Below is a small trained network, with its code and all its weights. Each question gives an input and a target symbol and asks what happens when units are switched off, that is, made to give their printed mean instead of their output.

import numpy as np


def w(rows, s, z=0):
    codes = np.array(rows[::2]) - 128.0
    scale = np.full(codes.shape[1], s)
    scale[-1] = z or s
    return codes * scale


def norm(h):
    return h / np.sqrt((h * h).mean(-1, keepdims=True) + 1e-5)


def f(y):
    return y / 2 * (1 + np.tanh(0.7978845608 * (y + 0.044715 * y**3)))


def softmax(a):
    e = np.exp(a - a.max(-1, keepdims=True))
    return e / e.sum(-1, keepdims=True)


def log_softmax(a):
    a = a - a.max(-1, keepdims=True)
    return a - np.log(np.exp(a).sum(-1, keepdims=True))


def net(x, mask):
    ids = ['Θβγζλπτω'.index(c) for c in x.split()]
    T = len(ids)
    res = E[ids] + P[:T]
    r = norm(res)
    for j in range(2):
        rows = slice(2 * j, 2 * j + 2)
        q, k, v = (r @ M[0][rows].T for M in (Q, K, V))
        z = softmax(np.where(np.tri(T) > 0, q @ k.T / 2**0.5, -1e9)) @ v
        o = O[0][rows]
        res = res + np.where(mask[j], z, o[:, -1]) @ o[:, :-1]
    y = f(norm(res) @ A[0][:, :-1].T + A[0][:, -1])
    res = res + np.where(mask[2:14], y, B[0][:, -1]) @ B[0][:, :-1]
    return log_softmax(norm(res)[-1] @ U[:, :-1].T + U[:, -1])


Q, K, V, O, A, B = {}, {}, {}, {}, {}, {}
E = w([
[68,89,168],'Θ',
[74,126,119],'β',
[255,197,89],'γ',
[86,124,111],'ζ',
[75,133,109],'λ',
[71,125,114],'π',
[98,170,104],'τ',
[155,116,179],'ω',
],0.018)
P = w([
[104,161,144],'0',
[8,138,164],'1',
[30,111,132],'2',
[33,100,118],'3',
[54,86,109],'4',
[73,77,108],'5',
[81,68,92],'6',
[102,60,92],'7',
[114,40,83],'8',
[131,33,79],'9',
[153,7,68],'10',
[148,30,62],'11',
[175,3,69],'12',
],0.0049)
Q[0] = w([
[223,254,130],'H0',
[96,42,85],'H0',
[104,136,44],'H1',
[179,158,215],'H1',
],0.009)
K[0] = w([
[255,201,154],'H0',
[99,28,147],'H0',
[118,79,65],'H1',
[91,217,154],'H1',
],0.0098)
V[0] = w([
[159,97,189],'H0',
[185,159,177],'H0',
[50,159,161],'H1',
[74,254,82],'H1',
],0.0087)
O[0] = w([
[116,50,60,64],'H0',
[182,2,137,48],'H0',
[226,94,220,229],'H1',
[201,3,22,254],'H1',
],0.0066,0.0055)
A[0] = w([
[81,76,180,12],'N0',
[158,168,152,79],'N1',
[72,113,124,89],'N2',
[71,89,185,1],'N3',
[95,246,138,146],'N4',
[240,134,147,157],'N5',
[203,103,221,118],'N6',
[70,187,185,43],'N7',
[6,138,120,122],'N8',
[162,174,149,73],'N9',
[128,185,84,82],'N10',
[163,165,124,22],'N11',
],0.012,0.0066)
B[0] = w([
[67,19,16,135],'N0',
[137,213,48,114],'N1',
[167,158,46,147],'N2',
[33,56,47,136],'N3',
[39,69,163,218],'N4',
[52,145,182,208],'N5',
[55,175,254,168],'N6',
[31,65,244,140],'N7',
[126,200,34,254],'N8',
[187,189,69,116],'N9',
[85,28,36,168],'N10',
[105,239,127,112],'N11',
],0.0086,0.0066)
U = w([
[141,85,144,36],'Θ',
[132,106,140,3],'β',
[142,116,127,19],'γ',
[127,137,134,53],'ζ',
[207,19,85,234],'λ',
[100,211,122,83],'π',
[188,224,3,142],'τ',
[44,158,255,185],'ω',
],0.0098,0.0051)

Each question gives the input, a string of symbols that net reads in full, and the target symbol t.
The units are the heads (2 rows each of Q, K, V and O) and the neurons (one row each of A and B). Each row of codes is followed by its name. A weight is (code - 128) times the scale printed after its matrix; where a second scale follows, it is the last column's (O, A, B and U).
mask holds one flag per unit, heads first, then neurons. A switched-off unit (its flag False) gives its mean, the last column of its rows in O or B, instead of its output. The means were averaged over made-up inputs and are rounded, as every weight is.
A unit's drop is (log p(t) with every unit on - log p(t) with that unit switched off) / (log p(t) with every unit on - log p(t) with every unit switched off).
unit that matters most: the unit with the biggest drop
top k neurons: the k neurons with the biggest drops, biggest first
heads that matter: for each layer, one digit per head in row order, 1 if its drop is at least 0.15 and else 0, layers parted by /
drop of u: that unit's drop, to one decimal
input Θ ζ γ, target ω: heads that matter => 10
input Θ Θ τ ω τ τ τ Θ β, target τ: unit that matters most => N8
input γ γ τ ω γ τ Θ, target τ: heads that matter => 01
input β γ γ τ, target τ: heads that matter => 01
input γ τ τ ω γ τ τ ζ, target τ: heads that matter => 00
input ζ τ τ Θ ω τ Θ β Θ ω τ, target ω: heads that matter => 01
input τ γ β γ λ τ τ Θ γ τ τ τ, target λ: heads that matter => 00
input Θ τ τ Θ, target λ: top 2 neurons => N0, N5
input γ Θ γ γ γ ζ γ π β τ λ, target τ: heads that matter => 00
input ζ τ τ γ τ, target λ: heads that matter => 01
input Θ γ Θ β γ, target ω: heads that matter => 10
input τ β ζ, target τ: heads that matter => 11
input Θ τ γ τ τ Θ Θ λ ω, target ω: top 2 neurons => N6, N5
input γ γ τ, target τ: unit that matters most => H0
input τ ω γ τ τ β π, target τ: drop of N8 => 0.5
input τ Θ τ τ β, target τ: drop of H0 => 0.2
input τ τ γ, target λ: drop of H1 => 1.1
